Here is a tiny trained network, its code and every weight. The questions are about switching its units off for an input and a class, where a switched-off unit gives its printed mean instead of its output.

import numpy as np


def w(rows, s, z=0):
    codes = np.array(rows[::2]) - 128.0
    scale = np.full(codes.shape[1], s)
    scale[-1] = z or s
    return codes * scale


def norm(h):
    return h / np.sqrt((h * h).mean(-1, keepdims=True) + 1e-5)


def f(y):
    return np.maximum(y, 0)


def log_softmax(a):
    a = a - a.max(-1, keepdims=True)
    return a - np.log(np.exp(a).sum(-1, keepdims=True))


def net(x, mask):
    res = np.array(x, float).reshape(1, 8) / 4 @ E
    u = 0
    for l in range(2):
        y = f(norm(res) @ A[l][:, :-1].T + A[l][:, -1])
        res = res + np.where(mask[u : u + 4], y, B[l][:, -1]) @ B[l][:, :-1]
        u += 4
    return log_softmax(norm(res)[-1] @ U[:, :-1].T + U[:, -1])


A, B = {}, {}
E = w([
[134,119,138,126,120,123,115,117,120,135,116],'x0',
[103,108,120,91,122,106,113,133,111,70,152],'x1',
[35,131,184,96,176,95,202,62,156,151,63],'x2',
[109,130,110,129,116,122,134,121,118,139,142],'x3',
[98,81,255,126,37,139,132,198,175,146,155],'x4',
[139,191,145,34,69,153,76,79,112,149,121],'x5',
[118,124,71,96,96,59,90,190,162,183,43],'x6',
[149,44,109,66,174,176,96,70,204,169,188],'x7',
],0.00038)
A[0] = w([
[145,160,224,187,167,239,197,37,55,50,248,28],'L0N0',
[73,138,88,93,211,112,162,66,98,123,87,57],'L0N1',
[113,243,165,200,64,74,173,182,17,65,73,2],'L0N2',
[178,239,182,54,53,191,70,50,101,188,103,139],'L0N3',
],0.0014,0.00066)
B[0] = w([
[113,129,49,76,85,28,75,205,172,205,11,252],'L0N0',
[197,147,186,156,61,154,95,158,108,118,171,188],'L0N1',
[144,8,96,26,202,198,75,35,239,190,210,241],'L0N2',
[52,44,90,216,209,102,148,191,112,74,151,239],'L0N3',
],0.0017,0.0015)
A[1] = w([
[30,154,224,79,161,98,220,34,145,149,57,127],'L1N0',
[102,74,252,122,30,132,124,215,180,155,163,254],'L1N1',
[195,168,19,142,197,107,122,86,95,103,121,140],'L1N2',
[32,108,111,53,131,106,58,141,71,34,160,200],'L1N3',
],0.0014,0.00078)
B[1] = w([
[213,120,74,159,75,169,57,203,103,97,199,189],'L1N0',
[117,206,121,113,156,128,153,47,68,101,103,252],'L1N1',
[65,166,252,102,67,146,165,109,108,112,130,227],'L1N2',
[172,111,144,195,152,111,202,143,177,163,103,218],'L1N3',
],0.0021,0.0018)
U = w([
[143,44,130,23,184,200,85,36,214,174,198,117],'0',
[88,237,221,104,86,147,166,45,37,72,112,174],'1',
[106,161,55,74,71,30,85,216,154,199,4,82],'2',
[226,130,106,180,24,201,52,244,80,65,240,77],'3',
[117,117,125,156,159,113,147,127,131,123,121,212],'4',
[140,113,135,152,158,116,158,127,149,131,115,169],'5',
[106,112,114,129,143,123,130,120,133,135,126,143],'6',
[72,67,132,240,208,111,200,182,130,100,133,2],'7',
],0.0039,0.0027)

Each question gives the input, the list of numbers given to net, and the class t.
The units are the neurons (one row each of A and B). Each row of codes is followed by its name. A weight is (code - 128) times the scale printed after its matrix; where a second scale follows, it is the last column's (A, B and U).
mask holds one flag per neuron, layer by layer. A switched-off neuron (its flag False) gives its mean, the last column of its row in B, instead of its output. The means were averaged over made-up inputs and are rounded, as every weight is.
A unit's drop is (log p(t) with every unit on - log p(t) with that unit switched off) / (log p(t) with every unit on - log p(t) with every unit switched off).
The circuit of an input: a set's keep is (log p(t) with only the set's units on - log p(t) with every unit switched off) / (log p(t) with every unit on - log p(t) with every unit switched off). Starting from all 8 units, units are removed one at a time, each time the one whose removal leaves the highest keep (on an exact tie, the one counted first), for as long as the keep stays at least 0.8.
units of the circuit, in order: the units of the circuit, biggest drop first
top k neurons: the k neurons with the biggest drops, biggest first
k most important neurons of layer l: the k neurons of layer l with the biggest drops, biggest first
input [-3,-1,-7,7,-8,7,-4,0], class 1: units of the circuit, in order -> [L1N2]
input [8,-2,2,2,8,-1,0,7], class 1: units of the circuit, in order -> [L1N1, L0N2]
input [-1,5,-7,2,7,-6,2,0], class 1: units of the circuit, in order -> [L1N1, L0N3, L1N0]
input [8,8,8,0,-4,-4,-4,2], class 3: units of the circuit, in order -> [L1N0, L0N3, L0N2]
input [5,-5,6,5,-7,-2,6,1], class 1: 2 most important neurons of layer 0 -> [L0N0, L0N1]
input [-5,2,-8,3,8,5,5,1], class 1: units of the circuit, in order -> [L1N1, L0N0]
input [-6,7,8,7,1,-5,6,-5], class 3: units of the circuit, in order -> [L1N0, L0N0, L0N3]
input [2,3,8,-6,-5,-6,2,-4], class 3: units of the circuit, in order -> [L1N0, L0N3, L0N1, L0N0]
input [-7,-4,-3,0,-4,6,-8,3], class 2: top 2 neurons -> [L0N0, L0N2]
input [-3,-3,8,-5,3,4,2,5], class 3: units of the circuit, in order -> [L1N0, L0N2]
input [5,4,-3,-3,-6,8,4,-6], class 7: units of the circuit, in order -> [L0N3, L1N3, L0N0]
input [-4,0,-1,3,5,-2,-4,4], class 1: top 3 neurons -> [L1N1, L0N2, L0N3]
input [5,8,6,5,2,7,-4,-4], class 5: top 2 neurons -> [L0N3, L1N3]
input [-4,-3,6,5,4,-3,-2,5], class 3: 2 most important neurons of layer 0 -> [L0N2, L0N3]
input [6,-5,7,4,-2,-1,-4,-6], class 3: top 2 neurons -> [L1N0, L0N1]
input [-6,5,0,6,-2,8,-4,3], class 7: units of the circuit, in order -> [L0N3, L1N3]
input [4,8,-1,-6,7,-3,0,-8], class 0: top 2 neurons -> [L0N2, L1N2]
input [-4,-4,-2,-3,-4,-7,-5,-8], class 0: top 2 neurons -> [L0N2, L0N3]
input [0,3,1,6,8,6,-4,3], class 1: units of the circuit, in order -> [L1N1]
input [2,-8,0,-5,-8,2,3,-1], class 1: top 2 neurons -> [L1N2, L0N0]
input [1,-4,8,3,8,-1,8,1], class 1: top 3 neurons -> [L1N1, L0N0, L0N2]
input [-5,2,-1,-2,-7,-4,-5,-3], class 1: 3 most important neurons of layer 1 -> [L1N2, L1N3, L1N0]
input [-6,-3,5,6,5,-3,8,-8], class 0: units of the circuit, in order -> [L0N2, L0N0]
input [6,-2,7,3,-3,-5,-4,-3], class 3: units of the circuit, in order -> [L1N0, L0N3]
input [-2,4,7,5,-1,3,6,-8], class 0: top neuron -> [L0N2]
input [6,-6,2,1,-6,8,-8,3], class 2: top 3 neurons -> [L0N0, L1N1, L0N2]
input [7,3,8,8,-3,-3,4,2], class 3: top 2 neurons -> [L1N0, L0N0]
input [2,-2,-3,-3,5,2,-6,4], class 2: units of the circuit, in order -> [L0N0, L0N2]
